[[ 19  34  -9  -4 -29  40  15 -21 -52  58]
 [  9  17  13 -13  -7 -47 -16  -2  22  15]
 [-12 -13  22  -7   8 -55 -25  14  49 -28]
 [-14  -9  28  -7   0 -49 -28  14  43 -20]
 [  2 -12 -15   3  24 -14   6   4  16 -24]
 [ -3   2   0   4 -11  32   6  -4 -22  11]
 [ 17  30   4 -13 -18 -18  -5 -11  -8  38]] ⇒ 38

[[-25 -28 -42 -17   0  29 -30  -1  -5 -43  -7  21]
 [ 14  43 -36 -13  -7   6  37  -1  40 -14  28  26]
 [ -4  17  44 -53   9 -46  18 -21   2 -31  -9   3]
 [-14  -6  22  25  14 -20  22  37  63   2   2  -6]
 [ 27 -13  19 -58   5 -21  10 -40   3   9  26  12]
 [-16   2  16   2 -31 -28   1 -23 -30  36  18 -52]
 [ 22 -42 -43  10  10  -2 -14 -11 -51  31  -4  16]] ⇒ 16

[[ -8 -31  -2  21   0  -5  27   6  -4  12  17  -2  -6   4  15 -12]
 [ 13   9 -23 -19 -18  -9  13  31 -12   1  16 -25  14   0  31  -7]
 [ 19 -15 -11   1  -4   1  -3 -55   3  -9   2  24   0 -19 -11  12]
 [-19   1  21  14  31  24 -47 -26  38  11 -24  65  16 -25 -68  24]
 [-10 -16  25  15  -4   4  -3  46   2  18 -22  14   3  -3 -21   0]] ⇒ 0

[[ 66   5   5 -22 -12 -21  -4  25  26  44 -28 -40  -4  -4  14   4]
 [  0 -26  21  -1  31  -6 -22 -19   2 -17  14  53  -2   4  -5 -54]
 [ 27  15  -1  -6 -21  -7   4  26   8  40 -25 -59  -2  -4  11  26]
 [-30  26 -54  14 -17  31  50   2 -20   2   0 -20  13  -6   1  61]
 [-40 -12   7   9  16   5  -5 -25 -12 -44  29  58   0   2 -15 -22]
 [-45 -10   7  14  18   6  -5 -28 -11 -47  30  53   1   5 -14 -17]
 [ 20  16  -4  -5 -24  -6   6  22   6  35 -22 -62  -1  -2  12  32]] ⇒ 32

[[-62 -27  35  31 -21  -5 -59   2 -19]
 [-56 -17  44  40 -17 -11 -76  13 -18]
 [-65  -8  67  45   5  -6 -77  30 -23]
 [-67 -24  46  40  -8  -7 -66  12 -20]
 [-62 -24  41  36 -22  -7 -65  10 -11]
 [-68 -21  43  35 -13  -8 -57   6  -9]] ⇒ -9

[[ 36  -4 -19  17  18  -9 -30]
 [-26  13  20 -16  14   9  26]
 [ 27 -13   0  -9  -2  -6 -34]
 [-12 -15 -38  24 -55 -44   6]
 [  1 -24 -20  -3 -21 -24 -44]
 [-28  34  -1  14  -1 -15  58]
 [-10   1  -8   0 -15  -3  51]
 [ 17 -21  28 -18   7  20 -27]
 [-10  25  45 -11  69  53  18]
 [ 12 -44 -14  27 -20 -12 -14]] ⇒ -14

[[ 19  -9  20 -25   9 -59 -24 -11   3  -7  30   2 -34   8]
 [  1  20 -16  -6 -16  -9 -24  23  28 -30  25  28 -16  -1]
 [-40  -6  17 -16  15 -10  -4 -35   9  23   7  42 -23  30]
 [ 20  55  -8 -21  -4   2 -26 -24  22  13  16  17 -10  39]
 [ 17  -1  -9  25 -15  38  47  19   0 -30   9  10  27  27]
 [  7   9  31 -33   3 -19 -15  -3 -13  14  -2  -3   0 -13]
 [ -2  15  16  45 -22  13  16  15 -11 -22  11  21  15 -20]
 [-31   9 -27 -12  50   1  14  23   6 -10  19  43  10  19]
 [-23 -17 -12  20 -30  24  22  23  16  32  -7   9  15   2]
 [  3  21  10   4 -49  10   0 -25  20 -33   8  37 -37  40]] ⇒ 40
---
array([-106.98, -195.85,   79.64, -149.16,   14.31,  188.97]) → 188.97, -195.85

array([ 0.032, -0.111, -0.032,  0.171, -0.073,  0.129]) → 0.171, -0.111

array([ 183.840,  113.017,   28.593,  -31.805, -129.069]) → 183.840, -129.069

array([[  91.7,  107.7,   94.7, -142.6],
       [ -18.3,   28.5,  158.7,   56.4]]) → 158.7, -142.6

array([[ 0.004,  0.145,  0.006, -0.002],
       [ 0.070, -0.173,  0.180,  0.115]]) → 0.180, -0.173

array([[ 11.06,  -4.82,  22.56,  20.06,  13.72, -15.19,  -1.11],
       [ 11.06,  -4.82, -21.95,   2.84, -12.47, -15.19,   4.07]]) → 22.56, -21.95

array([[  3.6, -14.0,  10.6,   1.3],
       [  1.3, -15.0,   4.3,   5.5]]) → 10.6, -15.0

array([[  7.20,   3.00,  -2.94,   2.27],
       [  0.84,   2.29, -13.78,   7.88],
       [  4.68,  12.36,   3.46,   3.96]]) → 12.36, -13.78
